Below are the code and all the weights of a small trained network. Each question names an input and a class and asks about switching units off, where a switched-off unit gives its printed mean instead of its output.

import numpy as np


def w(rows, s, z=0):
    codes = np.array(rows[::2]) - 128.0
    scale = np.full(codes.shape[1], s)
    scale[-1] = z or s
    return codes * scale


def norm(h):
    return h / np.sqrt((h * h).mean(-1, keepdims=True) + 1e-5)


def f(y):
    return np.maximum(y, 0)


def log_softmax(a):
    a = a - a.max(-1, keepdims=True)
    return a - np.log(np.exp(a).sum(-1, keepdims=True))


def net(x, mask):
    res = np.array(x, float).reshape(1, 3) / 4 @ E
    u = 0
    for l in range(2):
        y = f(norm(res) @ A[l][:, :-1].T + A[l][:, -1])
        res = res + np.where(mask[u : u + 10], y, B[l][:, -1]) @ B[l][:, :-1]
        u += 10
    return log_softmax(norm(res)[-1] @ U[:, :-1].T + U[:, -1])


A, B = {}, {}
E = w([
[103,37,173,94,85,203,115,202,210,54],'x0',
[139,189,227,253,88,65,150,138,248,132],'x1',
[112,240,103,103,3,43,241,190,2,3],'x2',
],0.0069)
A[0] = w([
[199,149,144,163,118,88,163,58,174,147,24],'0.n0',
[128,119,87,149,124,124,144,110,130,155,86],'0.n1',
[103,63,84,112,119,130,102,105,125,161,96],'0.n2',
[132,158,147,166,161,29,94,39,76,162,2],'0.n3',
[198,55,172,165,147,61,90,119,172,171,69],'0.n4',
[109,242,177,108,95,173,161,96,62,126,150],'0.n5',
[176,101,113,193,162,137,139,1,161,170,38],'0.n6',
[89,144,134,93,107,164,139,67,109,179,94],'0.n7',
[77,168,161,234,99,203,127,108,176,102,121],'0.n8',
[126,99,184,97,180,81,122,154,218,109,86],'0.n9',
],0.0079,0.0029)
B[0] = w([
[81,116,114,108,227,107,227,189,107,174,186],'0.n0',
[185,163,80,153,120,68,136,115,145,98,142],'0.n1',
[63,78,130,229,136,40,119,162,116,183,188],'0.n2',
[174,185,79,96,20,232,200,129,208,137,204],'0.n3',
[153,31,97,254,81,99,140,86,123,101,212],'0.n4',
[109,76,134,114,196,112,45,53,181,97,254],'0.n5',
[120,113,164,109,150,101,16,77,114,92,209],'0.n6',
[166,118,63,89,143,90,137,187,146,19,162],'0.n7',
[83,154,127,19,192,137,70,171,101,127,215],'0.n8',
[114,167,119,140,61,82,85,169,121,105,197],'0.n9',
],0.0076,0.0063)
A[1] = w([
[147,169,154,161,103,104,133,113,69,80,42],'1.n0',
[174,97,187,100,53,207,143,178,157,153,58],'1.n1',
[91,127,188,120,97,35,218,72,133,75,67],'1.n2',
[122,127,195,71,215,215,118,51,197,96,57],'1.n3',
[163,103,95,75,191,182,170,115,73,158,151],'1.n4',
[181,61,89,178,148,39,165,149,161,94,253],'1.n5',
[130,141,237,205,146,114,170,172,201,121,128],'1.n6',
[48,84,149,120,90,139,76,145,160,47,178],'1.n7',
[199,196,129,139,171,145,128,1,52,217,170],'1.n8',
[96,115,150,92,47,102,150,123,82,69,124],'1.n9',
],0.0097,0.0032)
B[1] = w([
[139,95,104,198,93,138,38,112,217,130,159],'1.n0',
[161,196,62,116,68,180,192,92,163,147,143],'1.n1',
[151,32,140,107,144,138,93,126,125,134,198],'1.n2',
[163,254,92,132,123,26,58,132,108,77,148],'1.n3',
[91,133,236,104,184,127,178,188,152,200,177],'1.n4',
[114,200,178,66,100,81,135,137,51,84,216],'1.n5',
[82,25,103,57,194,201,170,154,22,203,190],'1.n6',
[180,185,89,150,115,141,195,87,167,122,249],'1.n7',
[138,87,119,169,64,204,184,161,193,89,181],'1.n8',
[117,103,160,197,159,97,52,110,125,187,207],'1.n9',
],0.0095,0.011)
U = w([
[157,22,148,179,146,88,13,105,120,118,145],'0',
[170,127,89,154,84,192,197,150,191,136,157],'1',
[86,89,173,80,233,122,155,198,65,196,106],'2',
[159,251,131,138,128,76,97,149,112,121,183],'3',
[101,189,157,171,126,184,46,193,99,153,2],'4',
],0.016,0.006)

Each question gives the input, the list of numbers given to net, and the class t.
The units are the neurons (one row each of A and B). Each row of codes is followed by its name. A weight is (code - 128) times the scale printed after its matrix; where a second scale follows, it is the last column's (A, B and U).
mask holds one flag per neuron, layer by layer. A switched-off neuron (its flag False) gives its mean, the last column of its row in B, instead of its output. The means were averaged over made-up inputs and are rounded, as every weight is.
A unit's drop is (log p(t) with every unit on - log p(t) with that unit switched off) / (log p(t) with every unit on - log p(t) with every unit switched off).
The circuit of an input: a set's keep is (log p(t) with only the set's units on - log p(t) with every unit switched off) / (log p(t) with every unit on - log p(t) with every unit switched off). Starting from the 12 units with the biggest drops (on a tie, the unit counted first), units are removed one at a time, each time the one whose removal leaves the highest keep (on an exact tie, the one counted first), for as long as the keep stays at least 0.8.
units of the circuit, in order: the units of the circuit, biggest drop first
top k neurons: the k neurons with the biggest drops, biggest first
top k neurons in layer l: the k neurons of layer l with the biggest drops, biggest first
drop when u is switched off: that unit's drop, to one decimal
input [-3,5,5], class 0: top 2 neurons in layer 0 => [0.n2 0.n5]
input [6,2,7], class 0: units of the circuit, in order => [1.n9]
input [-4,5,-4], class 2: top 3 neurons in layer 1 => [1.n6 1.n7 1.n5]
input [6,3,-5], class 1: top 3 neurons => [1.n7 0.n5 1.n9]
input [5,6,3], class 2: top 2 neurons => [1.n6 0.n3]
input [0,-4,4], class 0: top 4 neurons => [0.n0 0.n8 1.n6 1.n9]
input [-7,-2,5], class 1: top 2 neurons => [1.n8 0.n3]
input [3,7,6], class 2: top 2 neurons => [1.n6 0.n6]
input [-7,7,-4], class 1: top 2 neurons => [0.n3 1.n8]
input [2,-3,1], class 3: top 2 neurons => [1.n6 0.n8]
input [-7,-3,7], class 0: top 2 neurons in layer 1 => [1.n7 1.n9]
input [-7,0,-6], class 1: top 3 neurons => [0.n3 1.n8 0.n5]
input [3,-3,-2], class 3: top 2 neurons => [1.n6 0.n3]
input [5,-7,-6], class 2: top 3 neurons => [0.n5 1.n4 0.n2]
input [-5,1,1], class 1: units of the circuit, in order => [0.n3]
input [2,-2,-3], class 3: top 2 neurons in layer 1 => [1.n5 1.n2]
input [2,5,4], class 2: top 2 neurons => [1.n6 0.n6]
input [-2,1,-3], class 3: top 2 neurons => [1.n5 1.n2]
input [4,8,-5], class 2: top 2 neurons => [1.n6 0.n5]
input [1,-3,-1], class 3: top 2 neurons => [0.n2 1.n6]
input [-4,-2,1], class 1: top 2 neurons in layer 1 => [1.n8 1.n5]
input [-1,6,7], class 0: top neuron in layer 1 => [1.n0]
input [-2,-5,6], class 0: top 2 neurons in layer 0 => [0.n0 0.n8]
input [-8,2,-6], class 1: top 2 neurons in layer 0 => [0.n3 0.n5]
input [-8,-8,5], class 1: top 2 neurons in layer 0 => [0.n8 0.n3]
input [-1,-2,4], class 0: drop when 0.n8 is switched off => 0.3
input [8,-5,5], class 1: top neuron in layer 1 => [1.n5]
input [0,-3,-2], class 3: drop when 0.n0 is switched off => 0.2
